Below are the code and all the weights of a small trained network. Each question names an input and a class and asks about switching units off, where a switched-off unit gives its printed mean instead of its output.

import numpy as np


def w(rows, s, z=0):
    codes = np.array(rows[::2]) - 128.0
    scale = np.full(codes.shape[1], s)
    scale[-1] = z or s
    return codes * scale


def norm(h):
    return h / np.sqrt((h * h).mean(-1, keepdims=True) + 1e-5)


def f(y):
    return y / 2 * (1 + np.tanh(0.7978845608 * (y + 0.044715 * y**3)))


def log_softmax(a):
    a = a - a.max(-1, keepdims=True)
    return a - np.log(np.exp(a).sum(-1, keepdims=True))


def net(x, mask):
    res = np.array(x, float).reshape(1, 8) / 4 @ E
    u = 0
    for l in range(3):
        y = f(norm(res) @ A[l][:, :-1].T + A[l][:, -1])
        res = res + np.where(mask[u : u + 7], y, B[l][:, -1]) @ B[l][:, :-1]
        u += 7
    return log_softmax(norm(res)[-1] @ U[:, :-1].T + U[:, -1])


A, B = {}, {}
E = w([
[134,171,197,143,204,190,142,169,114],'x0',
[157,59,169,69,151,100,118,129,102],'x1',
[128,128,127,128,130,128,129,129,129],'x2',
[189,129,60,142,129,161,122,148,32],'x3',
[128,127,128,128,127,128,128,127,129],'x4',
[113,151,136,51,51,164,120,214,126],'x5',
[38,106,105,134,165,149,3,123,96],'x6',
[142,204,137,95,138,70,100,110,96],'x7',
],0.012)
A[0] = w([
[127,46,147,201,115,165,139,193,152,44],'L0N1',
[88,38,57,119,158,200,195,177,183,69],'L0N2',
[133,2,217,23,166,77,140,134,51,12],'L0N3',
[130,92,88,137,29,70,100,99,117,142],'L0N4',
[173,171,216,128,162,231,101,121,114,97],'L0N5',
[153,115,77,128,137,132,138,186,52,103],'L0N6',
[194,248,121,81,137,60,44,124,127,63],'L0N7',
],0.0087,0.011)
B[0] = w([
[48,132,154,123,49,155,183,94,48,132],'L0N1',
[71,128,195,151,77,100,142,44,3,173],'L0N2',
[205,20,218,60,127,45,41,158,119,169],'L0N3',
[77,129,138,156,250,118,192,249,124,252],'L0N4',
[36,79,41,150,157,2,192,246,130,212],'L0N5',
[189,132,153,192,104,99,67,128,115,165],'L0N6',
[31,91,171,121,94,147,208,49,35,176],'L0N7',
],0.0095,0.0043)
A[1] = w([
[61,245,51,208,75,178,148,116,164,42],'L1N1',
[55,123,156,105,135,117,80,122,180,59],'L1N2',
[110,142,149,67,30,154,95,220,121,63],'L1N3',
[115,132,193,104,116,114,161,122,210,77],'L1N4',
[80,140,132,124,161,182,28,134,106,2],'L1N5',
[120,42,125,172,87,178,131,135,138,80],'L1N6',
[113,81,27,109,47,44,121,104,145,75],'L1N7',
],0.012,0.0091)
B[1] = w([
[217,11,249,31,172,88,74,140,93,253],'L1N1',
[163,191,95,177,26,138,123,154,162,219],'L1N2',
[128,146,100,105,249,155,157,31,189,250],'L1N3',
[111,185,123,189,57,141,63,141,161,235],'L1N4',
[75,64,51,127,80,90,115,145,132,172],'L1N5',
[70,181,186,80,107,163,158,88,60,181],'L1N6',
[111,163,189,159,227,154,147,219,89,157],'L1N7',
],0.013,0.0041)
A[2] = w([
[174,126,94,109,118,117,109,152,51,113],'L2N1',
[223,183,154,135,70,121,230,135,168,51],'L2N2',
[93,218,135,76,121,45,124,84,63,27],'L2N3',
[71,153,139,137,195,117,170,230,126,2],'L2N4',
[151,112,85,151,213,152,116,1,168,70],'L2N5',
[211,130,22,121,139,220,119,141,32,94],'L2N6',
[51,104,61,121,111,132,45,127,134,15],'L2N7',
],0.011,0.0055)
B[2] = w([
[98,115,139,139,86,137,126,126,208,200],'L2N1',
[103,60,9,106,122,170,30,140,44,254],'L2N2',
[82,84,194,150,100,228,180,112,82,177],'L2N3',
[125,166,118,172,182,99,175,174,116,253],'L2N4',
[154,159,100,52,167,163,198,77,189,201],'L2N5',
[100,214,206,146,62,91,111,128,225,222],'L2N6',
[222,116,71,131,96,160,158,143,76,213],'L2N7',
],0.014,0.0042)
U = w([
[85,140,129,178,192,96,165,244,120,129],'0',
[197,49,206,72,132,109,77,133,140,58],'1',
[131,88,3,128,74,155,87,126,95,103],'2',
[29,132,186,132,81,171,196,62,66,112],'3',
[123,192,149,171,38,100,93,121,217,121],'4',
[134,157,91,85,192,142,185,78,185,254],'5',
],0.021,0.0027)

Each question gives the input, the list of numbers given to net, and the class t.
The units are the neurons (one row each of A and B). Each row of codes is followed by its name. A weight is (code - 128) times the scale printed after its matrix; where a second scale follows, it is the last column's (A, B and U).
mask holds one flag per neuron, layer by layer. A switched-off neuron (its flag False) gives its mean, the last column of its row in B, instead of its output. The means were averaged over made-up inputs and are rounded, as every weight is.
A unit's drop is (log p(t) with every unit on - log p(t) with that unit switched off) / (log p(t) with every unit on - log p(t) with every unit switched off).
The circuit of an input: a set's keep is (log p(t) with only the set's units on - log p(t) with every unit switched off) / (log p(t) with every unit on - log p(t) with every unit switched off). Starting from the 12 units with the biggest drops (on a tie, the unit counted first), units are removed one at a time, each time the one whose removal leaves the highest keep (on an exact tie, the one counted first), for as long as the keep stays at least 0.8.
units of the circuit, in order: the units of the circuit, biggest drop first
most important unit: the unit with the biggest drop
top k neurons: the k neurons with the biggest drops, biggest first
top k neurons in layer l: the k neurons of layer l with the biggest drops, biggest first
input [-4,1,7,8,-1,-7,-6,5], class 4: top 2 neurons -> [L2N6 L1N3]
input [0,7,-1,0,-4,1,-8,-6], class 2: units of the circuit, in order -> [L2N2]
input [4,-6,3,-2,-5,-5,1,-8], class 3: top 2 neurons -> [L0N2 L1N6]
input [-7,-5,-5,-7,8,8,-7,2], class 5: top 3 neurons -> [L1N3 L0N5 L1N7]
input [5,6,7,-7,1,-6,-5,2], class 4: top 4 neurons -> [L1N4 L1N1 L0N4 L1N3]
input [1,-2,-7,2,-6,-6,7,7], class 2: top 2 neurons in layer 2 -> [L2N7 L2N6]
input [1,-4,1,4,-3,8,1,7], class 5: top 3 neurons -> [L1N3 L2N5 L0N2]
input [-7,-6,-1,1,4,4,6,-7], class 0: top 2 neurons -> [L1N7 L0N4]
input [-1,5,-2,7,4,4,-7,-8], class 3: top 2 neurons in layer 2 -> [L2N6 L2N7]
input [5,4,-8,5,1,3,4,7], class 3: top 3 neurons -> [L0N7 L0N4 L2N3]
input [6,5,-7,-5,-3,-7,6,-6], class 5: top 2 neurons in layer 2 -> [L2N5 L2N2]
input [-7,-2,-7,7,8,-8,-6,-6], class 5: top 3 neurons -> [L0N5 L2N5 L1N2]
input [6,-8,-1,-8,4,-8,0,3], class 1: units of the circuit, in order -> [L1N1 L0N4]
input [-2,3,-5,7,1,0,5,5], class 4: most important unit -> L2N6
input [3,-1,-6,-7,-5,-4,7,8], class 3: top 4 neurons -> [L2N3 L0N7 L2N2 L1N4]
input [-5,-4,-7,5,-3,-7,6,2], class 5: top 3 neurons -> [L2N5 L0N5 L2N2]
input [6,-4,-1,6,-5,-8,7,-3], class 5: top 2 neurons -> [L2N5 L0N4]
input [-8,4,-6,7,-8,-6,-7,-5], class 0: top 2 neurons -> [L1N7 L1N3]
input [0,-5,-2,2,-3,6,-7,8], class 3: top 3 neurons -> [L0N7 L2N3 L1N2]
input [0,3,-1,0,-5,-6,-6,-5], class 2: units of the circuit, in order -> [L2N2]
input [5,6,6,-5,-7,2,-8,-1], class 2: top 2 neurons in layer 1 -> [L1N1 L1N4]
input [-8,8,2,-4,4,-2,1,1], class 0: top 2 neurons in layer 1 -> [L1N7 L1N1]
input [4,7,-6,0,3,0,-1,-8], class 3: top 2 neurons in layer 0 -> [L0N1 L0N2]
input [4,-3,-3,-2,1,-7,5,-8], class 3: top 2 neurons in layer 1 -> [L1N6 L1N3]
input [2,-6,-3,-4,3,4,-5,7], class 3: top 2 neurons in layer 0 -> [L0N7 L0N6]
input [-1,-1,-4,8,-4,-1,-6,8], class 3: top 3 neurons in layer 2 -> [L2N3 L2N6 L2N2]
